Here is a tiny trained network, its code and every weight. The questions are about switching its units off for an input and a target symbol, where a switched-off unit gives its printed mean instead of its output.

import numpy as np


def w(rows, s, z=0):
    codes = np.array(rows[::2]) - 128.0
    scale = np.full(codes.shape[1], s)
    scale[-1] = z or s
    return codes * scale


def norm(h):
    return h / np.sqrt((h * h).mean(-1, keepdims=True) + 1e-5)


def f(y):
    return y / 2 * (1 + np.tanh(0.7978845608 * (y + 0.044715 * y**3)))


def softmax(a):
    e = np.exp(a - a.max(-1, keepdims=True))
    return e / e.sum(-1, keepdims=True)


def log_softmax(a):
    a = a - a.max(-1, keepdims=True)
    return a - np.log(np.exp(a).sum(-1, keepdims=True))


def net(x, mask):
    ids = ['ΓΛΩαβδεζηθμξστφψ'.index(c) for c in x.split()]
    T = len(ids)
    res = E[ids] + P[:T]
    u = 0
    for l in range(2):
        q, k, v = (norm(res) @ M[l].T for M in (Q, K, V))
        z = softmax(np.where(np.tri(T) > 0, q @ k.T / 3**0.5, -1e9)) @ v
        res = res + np.where(mask[u], z, O[l][:, -1]) @ O[l][:, :-1]
        u += 1
        y = f(norm(res) @ A[l][:, :-1].T + A[l][:, -1])
        res = res + np.where(mask[u : u + 12], y, B[l][:, -1]) @ B[l][:, :-1]
        u += 12
    return log_softmax(norm(res)[-1] @ U[:, :-1].T + U[:, -1])


Q, K, V, O, A, B = {}, {}, {}, {}, {}, {}
E = w([
[125,74,149,147],'Γ',
[99,152,139,110],'Λ',
[101,119,199,109],'Ω',
[108,110,85,159],'α',
[185,65,137,234],'β',
[63,155,108,125],'δ',
[91,104,61,85],'ε',
[66,127,21,210],'ζ',
[126,154,176,105],'η',
[157,148,145,133],'θ',
[99,127,114,102],'μ',
[122,26,169,2],'ξ',
[124,132,146,97],'σ',
[174,96,60,116],'τ',
[167,143,108,147],'φ',
[152,83,78,117],'ψ',
],0.029)
P = w([
[87,121,68,180],'0',
[155,193,230,76],'1',
[137,123,130,11],'2',
[53,136,76,239],'3',
[156,190,228,81],'4',
[141,113,131,8],'5',
[50,135,77,244],'6',
[159,188,226,82],'7',
[142,104,138,3],'8',
[48,134,77,246],'9',
[156,190,227,81],'10',
],0.007)
Q[0] = w([
[134,134,102,144],'0.h1',
[75,110,106,195],'0.h1',
[121,134,156,254],'0.h1',
],0.019)
K[0] = w([
[116,137,160,121],'0.h1',
[132,7,190,130],'0.h1',
[148,46,202,204],'0.h1',
],0.017)
V[0] = w([
[134,170,86,82],'0.h1',
[76,2,211,128],'0.h1',
[119,228,104,97],'0.h1',
],0.0041)
O[0] = w([
[100,140,160,77,201],'0.h1',
[33,87,154,251,199],'0.h1',
[83,203,209,92,254],'0.h1',
],0.003,0.00076)
A[0] = w([
[242,155,232,176,87],'0.n1',
[35,137,103,175,43],'0.n2',
[145,105,159,88,83],'0.n3',
[145,191,120,171,85],'0.n4',
[68,64,78,130,79],'0.n5',
[112,124,138,127,110],'0.n6',
[79,88,151,136,106],'0.n7',
[126,154,39,118,84],'0.n8',
[115,231,97,120,79],'0.n9',
[117,114,55,187,4],'0.n10',
[173,113,192,221,47],'0.n11',
[165,142,142,252,252],'0.n12',
],0.018,0.004)
B[0] = w([
[169,63,210,252,243],'0.n1',
[94,109,177,149,223],'0.n2',
[175,103,166,129,171],'0.n3',
[162,175,139,93,158],'0.n4',
[37,143,152,110,216],'0.n5',
[151,139,114,138,134],'0.n6',
[194,139,125,146,164],'0.n7',
[91,161,135,133,195],'0.n8',
[177,186,64,129,206],'0.n9',
[172,70,212,119,196],'0.n10',
[126,189,171,146,189],'0.n11',
[102,70,111,120,254],'0.n12',
],0.026,0.0073)
Q[1] = w([
[125,255,84,124],'1.h1',
[12,124,162,228],'1.h1',
[169,127,146,227],'1.h1',
],0.027)
K[1] = w([
[103,231,78,132],'1.h1',
[53,90,94,252],'1.h1',
[157,158,171,191],'1.h1',
],0.03)
V[1] = w([
[192,51,234,194],'1.h1',
[123,191,254,157],'1.h1',
[107,136,45,93],'1.h1',
],0.0097)
O[1] = w([
[98,245,2,144,253],'1.h1',
[149,200,95,94,230],'1.h1',
[132,53,193,134,46],'1.h1',
],0.0095,0.0069)
A[1] = w([
[62,181,81,123,190],'1.n1',
[144,46,56,30,184],'1.n2',
[175,104,190,92,170],'1.n3',
[126,139,120,105,120],'1.n4',
[109,78,170,238,4],'1.n5',
[146,23,27,236,116],'1.n6',
[100,164,235,137,88],'1.n7',
[170,159,118,132,195],'1.n8',
[77,124,101,242,100],'1.n9',
[90,99,125,63,101],'1.n10',
[32,148,155,102,37],'1.n11',
[101,8,7,84,183],'1.n12',
],0.02,0.0045)
B[1] = w([
[117,49,145,99,202],'1.n1',
[91,127,116,235,188],'1.n2',
[175,120,68,60,208],'1.n3',
[123,119,114,125,127],'1.n4',
[60,66,91,145,247],'1.n5',
[238,173,58,58,196],'1.n6',
[139,175,183,137,254],'1.n7',
[126,81,152,124,195],'1.n8',
[64,165,135,59,253],'1.n9',
[147,88,153,74,187],'1.n10',
[194,133,61,191,238],'1.n11',
[32,253,172,116,155],'1.n12',
],0.03,0.0094)
U = w([
[111,15,144,29,11],'Γ',
[189,172,240,88,108],'Λ',
[83,138,155,58,216],'Ω',
[208,41,194,161,64],'α',
[52,114,17,77,71],'β',
[147,236,137,189,108],'δ',
[125,46,173,159,148],'ε',
[203,126,175,2,89],'ζ',
[48,90,82,172,84],'η',
[142,78,102,133,237],'θ',
[77,200,89,121,188],'μ',
[170,195,63,177,149],'ξ',
[115,162,159,158,254],'σ',
[111,49,71,237,42],'τ',
[189,139,142,255,101],'φ',
[167,246,129,58,109],'ψ',
],0.022,0.0094)

Each question gives the input, a string of symbols that net reads in full, and the target symbol t.
The units are the heads (3 rows each of Q, K, V and O) and the neurons (one row each of A and B). Each row of codes is followed by its name. A weight is (code - 128) times the scale printed after its matrix; where a second scale follows, it is the last column's (O, A, B and U).
mask holds one flag per unit, layer by layer, with each layer's heads first. A switched-off unit (its flag False) gives its mean, the last column of its rows in O or B, instead of its output. The means were averaged over made-up inputs and are rounded, as every weight is.
A unit's drop is (log p(t) with every unit on - log p(t) with that unit switched off) / (log p(t) with every unit on - log p(t) with every unit switched off).
The circuit of an input: a set's keep is (log p(t) with only the set's units on - log p(t) with every unit switched off) / (log p(t) with every unit on - log p(t) with every unit switched off). Starting from the 12 units with the biggest drops (on a tie, the unit counted first), units are removed one at a time, each time the one whose removal leaves the highest keep (on an exact tie, the one counted first), for as long as the keep stays at least 0.8.
circuit, biggest first: the units of the circuit, biggest drop first
top k neurons: the k neurons with the biggest drops, biggest first
k most important neurons of layer l: the k neurons of layer l with the biggest drops, biggest first
input α Γ θ ζ θ τ, target Ω: top 4 neurons -> [0.n11, 0.n2, 1.n12, 0.n12]
input Λ σ ε η β μ, target ζ: circuit, biggest first -> [1.h1, 0.n1, 1.n5]
input θ τ φ ξ, target μ: circuit, biggest first -> [1.n12, 0.n1]
input θ τ τ δ α σ, target τ: top 3 neurons -> [1.n2, 0.n11, 0.n3]
input β θ η, target Λ: top 3 neurons -> [1.n5, 1.n11, 0.n1]
input α Λ η ε σ Λ Λ α τ σ Ω, target σ: 4 most important neurons of layer 1 -> [1.n11, 1.n5, 1.n9, 1.n1]
input Ω α σ β α η φ ξ, target β: circuit, biggest first -> [1.n2, 0.n1]
input μ Γ ξ Γ ε, target α: top 2 neurons -> [0.n12, 0.n1]
input β Λ μ Λ ξ β η Λ τ, target Ω: top 2 neurons -> [0.n2, 0.n11]
input Λ σ β Λ Λ Λ Λ, target β: circuit, biggest first -> [1.h1, 1.n1]
input θ ε τ σ ε θ φ ξ Λ ξ μ, target θ: top 2 neurons -> [0.n12, 0.n5]
input δ μ φ Λ ζ Λ ε Γ ε α τ, target Γ: 4 most important neurons of layer 0 -> [0.n9, 0.n8, 0.n12, 0.n11]
input Λ δ Ω Λ, target Ω: top 4 neurons -> [1.n9, 1.n1, 0.n2, 0.n7]
input θ Λ ε ψ σ θ α φ Λ η, target ψ: circuit, biggest first -> [1.n5, 0.n5, 1.h1]
input θ ε ξ Ω α ξ τ ε Λ Γ, target η: top 2 neurons -> [0.n12, 0.n5]
input Γ Ω β ψ τ α, target σ: most important neuron of layer 0 -> [0.n2]
input ψ Ω α σ ε Λ τ ε σ ε τ, target Γ: top 4 neurons -> [0.n9, 0.n12, 0.n8, 0.n10]
input τ ε Λ σ, target Γ: 2 most important neurons of layer 1 -> [1.n1, 1.n7]
input Λ μ α β ψ η Γ, target η: 2 most important neurons of layer 1 -> [1.n11, 1.n6]
input θ ε Λ τ Γ ψ, target δ: top 4 neurons -> [0.n1, 0.n2, 1.n12, 0.n11]
input σ τ Λ α ξ, target β: 2 most important neurons of layer 1 -> [1.n3, 1.n2]
input ε Λ ξ ε ε δ, target φ: top 3 neurons -> [0.n1, 1.n11, 0.n12]
input θ τ α ξ δ ε ε δ, target Λ: top 2 neurons -> [0.n12, 0.n1]
input τ ε Γ θ Λ ψ ε, target η: 3 most important neurons of layer 0 -> [0.n2, 0.n5, 0.n9]
